(in the rows, 128 means zero)
Rows with their classes:
[120 128 128 132 118 110 179 114 107 126 119 132  46 124 127 104  73 120
  64 124 165 156 144 129 103 104 129 134 126 145 143 131 144 117  88 117
 137  98 129  98 121 144 134 125 129]  <12>
[128 135  97 133 136 119 146 135 132 114 151 136 182 136 125 144 125 151
 100 149  76 138 132 153 156 122 125 109 137  81 108 143 112  59 168 136
 105 151 136 155 136 129 124 117 136]  <25>
[121 145 132 120 129 129 119 122 112 134 120 124 107 120 139  76 131 127
 177  96 118 110 126 113 146 114 136 125 127 132 118 127 133  87 145 128
 107 110 133 100 126 126 122 124 127]  <6>
[118 138 127 123 126 126 128 138 116 131 125 139 130 126  95 218 170 123
 167 147 125 116 116 122 136 136 120 135 116  93 133 133 128  55 113 131
 136 140 131 154 130 107 150 118 128]  <18>
[104 126 129 113 115 127 122 127 136 128 138 127 127 124 138  87 158 119
 164 141 190 104 139 108 125 119 122 132 130 123 121 125 144  47 136 130
  90  81 126 117 135 115 148  95 111]  <15>
[125 142 145 121 126 123 105 127 139 131 131 124 142 141 150  79 158 110
 168 106 101 125 114  93 140 133 123 111 117 141 121 129 137 103 143 129
  87  97 133 130 123 123 110 105 109]  <12>
[108 146 125 121 125 125 103 141 128 113 131 131 123 130 121  89 112 117
  84 122 114 119 123 128 130 128 132 126 134 123 102 120 140 103 143 116
  99 120 143 136 132 128 109 127 120]  <11>
[131 137 130 114 137 126 111  26 133 120 114 124 113 130 133 101 138 117
 152 123 124 122 118 116 124 131 112 124 131 137 136 131 128 132 123 126
 116 112 118 109 124 137 124 117 122]  <15>
[129 141 119 112 113 126 179 149 109 130 141 138 133 121 149 176  83 150
 126 128  52 125 128 125 141 116 123 133 131 163 127 124 136  72 137 135
 145 122 135 133 124 124 167 139 152]  <25>
[ 98 158 108 125 102 119 171 128 142 117 157 136 153 136 157 115 141 116
 148 145 154 103 130 113 137  94 124 141 148 116 122 141 140   4 134 128
  83  81 131 120 137 123 161 105 124]  <15>
[127 130 123 115 121 124 150 136 106 132 134 127 118 118 153 149 108 131
 147 109  89 119 120 117 132 116 129 146 124 134 123 132 123  80 132 122
 127 113 129 109 138 114 142 132 138]  <6>
[126 144 138 112 131 129 111 120 129 125 115 126  94 117 126 101 113 111
 122 118 139 116 126 110 130 132 113 120 126 147 128 125 146 138 113 130
 116  98 120 116 138 135 115 122 119]  <11>
[123 129 131 128 122 139 121 128 116 128 134 126  87 130 123 122 101 123
 109 126 115 135 131 132 122 126 130 131 122 118 126 123 135 120 127 120
  90 127 127 125 129 124 126 129 121]  <13>
[117 136 123 125 118 125 145 120 103 133 134 129 110 127 155 158 139 124
 135 112 102 124 128 114 133 126 126 134 126 125 120 150 121  74 143 122
 118 119 132 129 116 128 142 115 131]  <6>
[106 150 106 109 116 115 124 137 131 125 141 138 108 134 146 139  74 117
  61 129  67 120 138 120 133 128 125 135 136 145 111 136 141  81 127 130
 116 127 140 126 126 129 110 135 137]  <11>
[120 142 123 115 135 136  98 125 113 133 130 122 125 122 152 113 164 120
 150 112 133 110 132 110 133 122 133 117 122 123 126 122 130  84 133 129
  94 102 124 125 134 131 125  98 108]  <13>
[ 96 139 115 130 102 123 155 136 110 122 144 127 109 133 146 177  98 122
  94 121 101 117 137 115 131 118 128 137 135 120 123 142 139  77 126 135
 125 153 137 144 139 136 117 140 117]  <25>
[109 148 127 120 121 121 134 132 115 135 132 125  98 130 140 139 119 118
 119 121 121 119 133 120 120 123 123 131 137 123 129 135 141  99 123 120
 128 125 130 128 129 136 122 123 122]  <25>
[118 135 119 142 118 126 156 145 120 124 145 174 127 128 134 169 109 121
 116 134  69 123 129 119 117 114 126 130 127 126 132 127 129  46 126 118
 117 131 134 138 125 123 132 128 133]  <18>
[119 132 130 127 122 128 133 127 133 126 136 127 134 129 133 142 123 124
 131 130 112 135 144 148 130 133 124 133 132 118 142 137 134 108 138 130
 128 132 134 125 128 133 134 127 126]  <25>
[119 168 142 123 130 125 127 131 101 138 103 135  75 116 125 154 166 101
 189 130 106 112 106  90 121 126 122 145 108 110 153 152 121  70  92 123
 129  94 128 132 112 121 146 103  98]  <18>
[128 133 119 125 125 134 138 145 122 135 135 114 119 116 131  95 109 130
 171  81  90 121 120 120 144 112 136 135 131 159 129 126 129 118 158 117
 135 123 139  87 123 112 131 144 132]  <6>
[113 132 127 108 127 130 111 124 120 130 130 131 111 136 164 145 143 116
 164 107 138 111 124 101 128 125 128 133 132 127 126 133 136  94 131 123
  90  96 132 119 147 118 126 103 103]  <13>
[126 129 132 130 124 125 119 114 114 125 124 134 125 134 158 159 151 117
 162 130 144 125 121 117 131 128 129 130 125 113 138 131 127  98 119 129
 119 128 124 128 128 125 127  85 118]  <6>
[124 141 119 124 119 126 156 136 122 133 137 128 147 119 144 141 106 130
 152  99  73 116 122 118 138 122 131 134 127 128 117 140 131  84 155 123
 122 125 151  95 132 113 126 135 177]  <6>
[115 137 147 124 124 122 129 134 119 125 128 122 113 120 140 104 134 119
 124 129 137 114 131 119 121 116 125 131 114 141 133 130 142 104 125 121
 116 107 126 125 128 136 127 118 123]  <12>
[137 127 152 122 138 130 100 110  70 130 121 132 100 124 118 116 222 124
 234 107 205 106 111 110 110 118 124 130 100  80 154 121 124  94 112 119
 109  96 115 132 132 125 138  96 119]  <11>
[122 140 113 115 107 114 138 144 145 118 143 129 122 126 153 136  76 115
  60 128  58 123  78 123 141 127 135 129 143 145 116 128 144  94 140 128
 119 122 136 140 125 128 120 133 136]  <11>
[111 124 126 129 124 110 133 106  82 118 101 143  15 127 112  50  70 110
  25 126 216 109 150 154  92 107 136 166 136 113 164 123 144 127  71 118
 128  80 129  88 139 157 137 115 129]  <12>
[ 89 141 104 115  79 138 155 137  93 127 145 133  49 151 168 182 143 115
 100 104 168 131 140 117 137 137 130 158 141  75 125 155 160  93  81 121
 165 203 140 145 147 165  93 149 108]  <25>
[125 138 137 127 132 120  93 119 127 111 114 135 124 123 122  62 162 117
 172 128 195 102 123 115 115 129 116 133 101 116 125 134 138 106 137 134
  91  92 125 109 126 128 119  90 100]  <15>
[123 130 122 127 122 122 141 130 118 120 134 128 126 140 138 158 121 127
 126 114  82 114 126 126 123 120 123 134 139 117 125 130 131  72 129 123
 119 117 124 131 129 122 137 125 128]  <18>
[130 134 152 114 119 122 146 134 122 132 129 140 113 129 145 151 109 128
 150 100 106 125 125 110 134 126 121 130 129 150 128 130 136 107 128 116
 145 125 132  97 130 118 153 135 139]  <6>
[111 141 130 122 120 130 119 126 133 127 134 137 151 124 157 109 140 127
 163 119  76 121 121  99 137 129 132 111 128 127 113 134 136  70 154 125
  92 108 131 140 114 127 129 102 117]  <12>
[113 134 122 135 130 129 145 131 126 119 139 137 137 122 141 156 125 116
 124 136 108 120 134 116 127 134 134 122 136 136 129 123 122  92 136 137
 112 125 129 131 126 132 130 127 128]  <12>
[124 135 118 122 138 117 150 132 121 128 109 134  86 127 105 143  86 147
  67 137  92 127 136 155 126 134 135 125 135 108 130 124 126 114 119 120
 155 129 143 110 137 126 133 145 132]  <13>
[146 139 139 131 119 134 111 129 122 128 119 129 129 115 118  68 154 127
 165 115 111 117 126 117 121 124 132 128  92 117 124 125 127  95 152 125
  97 101 130 119 115 127 129 107 120]  <25>
[132 125 130 127 135 139 135 128 149 128 115 124 127 123 122 123 122 129
 142 135 148 142 124 122 125 141 130 119 126 149 132 120 131 178 115 126
 151 138 128 115 120 127 139 135 125]  <15>
[122 152 129 129 121 130 134 134 105 134 117 139 100 127 112 185 147 118
 167 128  92 116 116 109 121 126 139 124 122 111 144 128 131  78 108 123
 136 123 132 132 115 116 156 120 121]  <18>
[112 149 138 122 118 134 125 164 122 122 125 135 140 125 158 104 139 112
 158 123  73 121 120  99 130 128 131 108 125 124 115 131 137  51 146 129
  86 100 127 140 124 125 131 107 116]  <12>
[ 99 121 109 132 135 126 129 131 123 111 127 134 143 132 103 138 113 150
  89 137  90 120 144 155 135 128 132 137 137 103 115 132 116  93 143 123
 118 168 133 126 129 131 124 130 141]  <13>
[119 136 116 125 117 120 166 132 124 124 141 146 124 138 147 162  98 129
 119 123  80 128 136 119 134 120 126 137 139 132 123 125 129  86 131 119
 128 129 131 125 125 125 142 129 125]  <25>
[116 138 114 130 119 121 156 139 118 134 142 131 111 135 151 168 100 129
 102 128  78 136 136 119 135 124 130 136 134 124 117 135 128  86 120 126
 147 145 137 137 136 127 128 132 134]  <25>
[135 133 121 122 137 134 125 128 137 146 124 117 162 127 121  75 136 127
 152 128  96 126  88 128 132 135 127 116 127 133 129 126 123  96 154 122
 103 102 123 118 130 104 133 114 132]  <25>
[ 96 155 134 122 109 130 153 145 139 131 144 122 110 135 137 114  39 105
  53 113  39 111 133 108 125 131 133 126 151 182 116 130 141 107 126 129
 124 120 145 109 129 136 127 147 130]  <11>
[123 136 115 121 126 126 118 123 120 121 139 128 131 134 129 139 149 138
 143 125 128 124 127 124 128 120 139 129 121 111 115 127 136  94 140 120
 107 127 132 139 139 130 118 120 127]  <6>
[150 118 122 138 135 118 158 116  45 143 136 147 127 132 121 213 237 139
 210 111 142 117 108 128 129 106 117 137 120  77  82 133 109  10 118 125
 145 135 123 150 124 117 184 107 143]  <11>
[116 133 131 121 124 129 122 124 126 136 131 128 168 124 146 128 125 115
 136 131 107 110 124 126 130 112 129 132 127 105 123 126 133  78 133 135
  99 117 136 111 130 124 129 109 119]  <13>
[ 87 165 102 124  99 109 191 137 133 118 154 129 150 141 157 159 115 103
 168 142 125 102 137 101 134 100 112 133 140 155 132 144 148   4 150 119
  88  65 147 117 136 112 188  98 147]  <15>
[ 96 147 130 119 114 126 120 125  98 119 134 138 101 119 153  94 114 115
 125 101 100 109 136 118 123 112 127 149 126 114 128 134 143  39 130 122
  79  87 133 113 136 125 124  94 123]  <12>
[143 127 149 125 131 141 121 121 147 135 119 119 139 126 135  88 128 127
 178 128 117 130 129 115 131 149 122 116 113 156 135 122 113 128 138 123
 130 107 133 110 118 120 143 121 131]  <25>
[103 139 120 119 128 128 118 128 125 140 139 129 133 130 130 105 147 125
 142 140 144 121 139 124 129 119 125 134 124 115 135 134 134  41 133 134
  94  99 133 123 135 131 135 109   4]  <15>

Rows, each with its class:
[119 119 126 131 128 135 146 138 130 128 132 129 133 129 131 126 131  88
 127 118 107 130 133 113 115 130 147 127 127 114 149 133 114 120 152 118
 129 128 131 119 135 133 115 148 123]  X
[114 121 130 142 128 134 123 123 129 131 130 118 135 129 128 130 128 106
 143 117 104 131 138 113 136 127 141 136 123 121 148 137 124 113 132 128
 134 129 126 124 139 132 116 144 118]  A
[118 119 128 134 126 125 144 139 136 129 138 121 130 129 131 129 128  85
 128 110 105 129 136 117 124 131 148 128 132 120 147 137 111 119 156 127
 126 120 142 108 137 129 108 147 127]  X
[131 120 131 127 113 129 134 134 123 120 125 121 139 126 129 127 130 144
 144 129 131 147 118 136 126 119 117 124 127 133 122 128 137 128 120 126
 137 125 120 141 125 123 132 113 126]  R
[118 106 123 131 125 137 152 142 125 128 136 128 129 128 131 124 131  97
 134 115 102 134 130 118 123 128 137 135 126 119 157 141 114 116 141 127
 135 130 131 123 136 124 107 137 120]  T
[130 124 133 121 148 130 128 123 106 116 146 165 147 129 136 132 128 140
 125 120 135 125 126 109 134 127 139 127 130 130 135 128 135 123 128 126
 142 125  86 107 112 126 116 133 129]  E
[112 106 125 132 127 138 151 138 126 129 142 135 138 128 126 127 132 103
 136 118 101 134 133 121 125 125 139 132 126 119 150 140 114 118 145 129
 129 128 131 119 136 128 102 143 121]  T
[119 105 136 128 125 130 140 139 118 123 155 114 150 122 130 129 132  94
 136 115  97 140 120 123 135 120 138 129 136 134 142 135 122 119 144 135
 128 126 144 110 135 129 104 149 123]  J
